Here is a tiny trained network, its code and every weight. The questions are about switching its units off for an input and a target symbol, where a switched-off unit gives its printed mean instead of its output.

import numpy as np


def w(rows, s, z=0):
    codes = np.array(rows[::2]) - 128.0
    scale = np.full(codes.shape[1], s)
    scale[-1] = z or s
    return codes * scale


def f(y):
    return np.maximum(y, 0)


def softmax(a):
    e = np.exp(a - a.max(-1, keepdims=True))
    return e / e.sum(-1, keepdims=True)


def log_softmax(a):
    a = a - a.max(-1, keepdims=True)
    return a - np.log(np.exp(a).sum(-1, keepdims=True))


def net(x, mask):
    ids = ['ΘΦΨΩαγζλξπτ'.index(c) for c in x.split()]
    T = len(ids)
    res = E[ids] + P[:T]
    u = 0
    for l in range(3):
        r = res
        for j in range(2):
            rows = slice(2 * j, 2 * j + 2)
            q, k, v = (r @ M[l][rows].T for M in (Q, K, V))
            z = softmax(np.where(np.tri(T) > 0, q @ k.T / 2**0.5, -1e9)) @ v
            o = O[l][rows]
            res = res + np.where(mask[u + j], z, o[:, -1]) @ o[:, :-1]
        u += 2
        y = f(res @ A[l][:, :-1].T + A[l][:, -1])
        res = res + np.where(mask[u : u + 4], y, B[l][:, -1]) @ B[l][:, :-1]
        u += 4
    return log_softmax(res[-1] @ U[:, :-1].T + U[:, -1])


Q, K, V, O, A, B = {}, {}, {}, {}, {}, {}
E = w([
[77,165,103],'Θ',
[93,85,143],'Φ',
[82,103,89],'Ψ',
[16,167,4],'Ω',
[123,153,195],'α',
[85,252,134],'γ',
[122,71,148],'ζ',
[100,36,98],'λ',
[138,2,169],'ξ',
[45,232,48],'π',
[168,35,232],'τ',
],0.0069)
P = w([
[149,73,81],'0',
[115,128,251],'1',
[169,112,75],'2',
[84,139,229],'3',
[175,117,76],'4',
[50,146,220],'5',
[175,124,74],'6',
[59,110,254],'7',
[169,123,73],'8',
[34,116,248],'9',
[168,126,72],'10',
[17,104,250],'11',
[185,137,73],'12',
],0.0067)
Q[0] = w([
[137,45,76],'0.h1',
[12,113,117],'0.h1',
[2,109,203],'0.h2',
[33,69,116],'0.h2',
],0.0083)
K[0] = w([
[71,156,224],'0.h1',
[217,181,177],'0.h1',
[2,106,166],'0.h2',
[70,115,187],'0.h2',
],0.0097)
V[0] = w([
[251,106,141],'0.h1',
[75,143,155],'0.h1',
[147,196,137],'0.h2',
[230,155,79],'0.h2',
],0.0012)
O[0] = w([
[253,145,166,65],'0.h1',
[62,124,112,162],'0.h1',
[103,150,116,89],'0.h2',
[185,153,107,4],'0.h2',
],0.0017,0.00041)
A[0] = w([
[61,127,254,130],'0.n1',
[57,190,187,90],'0.n2',
[146,188,171,134],'0.n3',
[113,177,227,2],'0.n4',
],0.0091,0.0034)
B[0] = w([
[31,201,125,253],'0.n1',
[135,46,198,195],'0.n2',
[86,127,148,153],'0.n3',
[193,70,5,157],'0.n4',
],0.012,0.0046)
Q[1] = w([
[114,2,164],'1.h1',
[187,177,19],'1.h1',
[182,171,111],'1.h2',
[198,139,132],'1.h2',
],0.0072)
K[1] = w([
[149,41,127],'1.h1',
[81,176,2],'1.h1',
[150,113,146],'1.h2',
[180,155,101],'1.h2',
],0.0086)
V[1] = w([
[127,124,128],'1.h1',
[116,131,127],'1.h1',
[10,106,171],'1.h2',
[134,125,130],'1.h2',
],0.013)
O[1] = w([
[129,129,132,129],'1.h1',
[143,136,129,137],'1.h1',
[255,179,137,253],'1.h2',
[112,118,128,123],'1.h2',
],0.0096,0.012)
A[1] = w([
[216,144,23,126],'1.n1',
[202,6,119,131],'1.n2',
[90,186,3,139],'1.n3',
[124,118,190,252],'1.n4',
],0.0068,0.0044)
B[1] = w([
[210,89,29,245],'1.n1',
[124,21,164,180],'1.n2',
[16,167,102,160],'1.n3',
[114,248,254,254],'1.n4',
],0.0088,0.0047)
Q[2] = w([
[115,83,194],'2.h1',
[80,185,137],'2.h1',
[248,52,76],'2.h2',
[81,102,255],'2.h2',
],0.017)
K[2] = w([
[125,90,182],'2.h1',
[53,166,152],'2.h1',
[254,124,151],'2.h2',
[77,52,193],'2.h2',
],0.018)
V[2] = w([
[214,136,139],'2.h1',
[133,197,120],'2.h1',
[157,70,209],'2.h2',
[149,251,202],'2.h2',
],0.015)
O[2] = w([
[52,96,151,246],'2.h1',
[129,54,125,206],'2.h1',
[188,18,187,127],'2.h2',
[246,224,170,107],'2.h2',
],0.011,0.012)
A[2] = w([
[97,150,130,254],'2.n1',
[24,121,91,97],'2.n2',
[61,160,199,110],'2.n3',
[86,247,116,94],'2.n4',
],0.011,0.0078)
B[2] = w([
[229,252,79,215],'2.n1',
[187,48,134,225],'2.n2',
[127,99,76,201],'2.n3',
[26,110,168,249],'2.n4',
],0.021,0.012)
U = w([
[146,191,28,211],'Θ',
[153,140,98,254],'Φ',
[207,160,2,87],'Ψ',
[79,104,5,80],'Ω',
[216,179,134,105],'α',
[94,167,195,138],'γ',
[123,121,116,250],'ζ',
[142,78,69,82],'λ',
[43,66,170,45],'ξ',
[28,115,101,122],'π',
[140,113,218,82],'τ',
],0.0068,0.0047)

Each question gives the input, a string of symbols that net reads in full, and the target symbol t.
The units are the heads (2 rows each of Q, K, V and O) and the neurons (one row each of A and B). Each row of codes is followed by its name. A weight is (code - 128) times the scale printed after its matrix; where a second scale follows, it is the last column's (O, A, B and U).
mask holds one flag per unit, layer by layer, with each layer's heads first. A switched-off unit (its flag False) gives its mean, the last column of its rows in O or B, instead of its output. The means were averaged over made-up inputs and are rounded, as every weight is.
A unit's drop is (log p(t) with every unit on - log p(t) with that unit switched off) / (log p(t) with every unit on - log p(t) with every unit switched off).
The circuit of an input: a set's keep is (log p(t) with only the set's units on - log p(t) with every unit switched off) / (log p(t) with every unit on - log p(t) with every unit switched off). Starting from the 12 units with the biggest drops (on a tie, the unit counted first), units are removed one at a time, each time the one whose removal leaves the highest keep (on an exact tie, the one counted first), for as long as the keep stays at least 0.8.
circuit, biggest first: the units of the circuit, biggest drop first
unit that matters most: the unit with the biggest drop
k most important neurons: the k neurons with the biggest drops, biggest first
k most important neurons of layer l: the k neurons of layer l with the biggest drops, biggest first
which heads matter: for each layer, one digit per head in row order, 1 if its drop is at least 0.15 and else 0, layers parted by /
input λ Ω Ω γ ξ ξ γ, target γ: which heads matter => 00 / 00 / 01
input Ω τ Ψ τ, target Ω: which heads matter => 00 / 01 / 01
input γ π γ τ ζ α α Ψ, target γ: unit that matters most => 2.h2
input ξ π π Ψ Θ α Θ τ Ω Φ ξ, target ξ: circuit, biggest first => 0.n1, 2.n1, 1.n2
input π Θ Θ λ γ γ ξ π λ λ Φ γ, target π: 4 most important neurons => 0.n1, 2.n4, 0.n2, 1.n3
input γ π λ Ω λ γ λ ξ γ τ, target γ: 2 most important neurons of layer 1 => 1.n2, 1.n1
input τ ξ γ α α λ α ξ λ ξ, target τ: 4 most important neurons => 2.n1, 0.n4, 2.n4, 1.n1
input ξ λ Ω γ ζ γ Ψ λ, target ξ: circuit, biggest first => 2.h2, 1.h2, 0.n1, 1.n2
input γ ξ ξ ξ α λ π Θ α Ω α ζ, target γ: 2 most important neurons => 0.n1, 2.n4
input ξ λ τ π γ γ λ ζ π ξ ζ Φ, target ξ: circuit, biggest first => 0.n1, 2.h2, 1.h2, 1.n2
input Ψ α ζ α Θ α Ψ γ Ω τ Ω λ, target Ψ: 3 most important neurons => 0.n4, 0.n1, 0.n2
input α λ γ Φ Ψ γ λ Θ ζ τ α τ, target α: 3 most important neurons => 0.n1, 2.n4, 0.n4
input π γ ξ γ Φ γ γ π Ω τ, target π: 3 most important neurons => 0.n1, 2.n4, 0.n2
input Ω Ψ ζ λ Ψ Θ, target Ω: unit that matters most => 1.h2
input λ ξ τ Ψ Θ ξ π Ω ξ ζ, target λ: 2 most important neurons of layer 1 => 1.n2, 1.n4
input Ω ζ Ψ Θ Ψ τ ξ γ Θ Ψ λ λ α, target α: 4 most important neurons => 0.n1, 2.n4, 0.n2, 0.n4
input τ ξ λ π Ψ τ Ψ λ τ Φ Ω π, target τ: circuit, biggest first => 2.h2, 0.n2, 2.n1
input Ψ τ λ ζ, target Ψ: 3 most important neurons => 0.n1, 0.n2, 2.n4
input π λ π λ Θ ξ, target π: 4 most important neurons => 0.n1, 2.n4, 1.n3, 0.n2
input Ω τ λ α α π π α, target Ω: 3 most important neurons => 0.n1, 1.n3, 2.n4
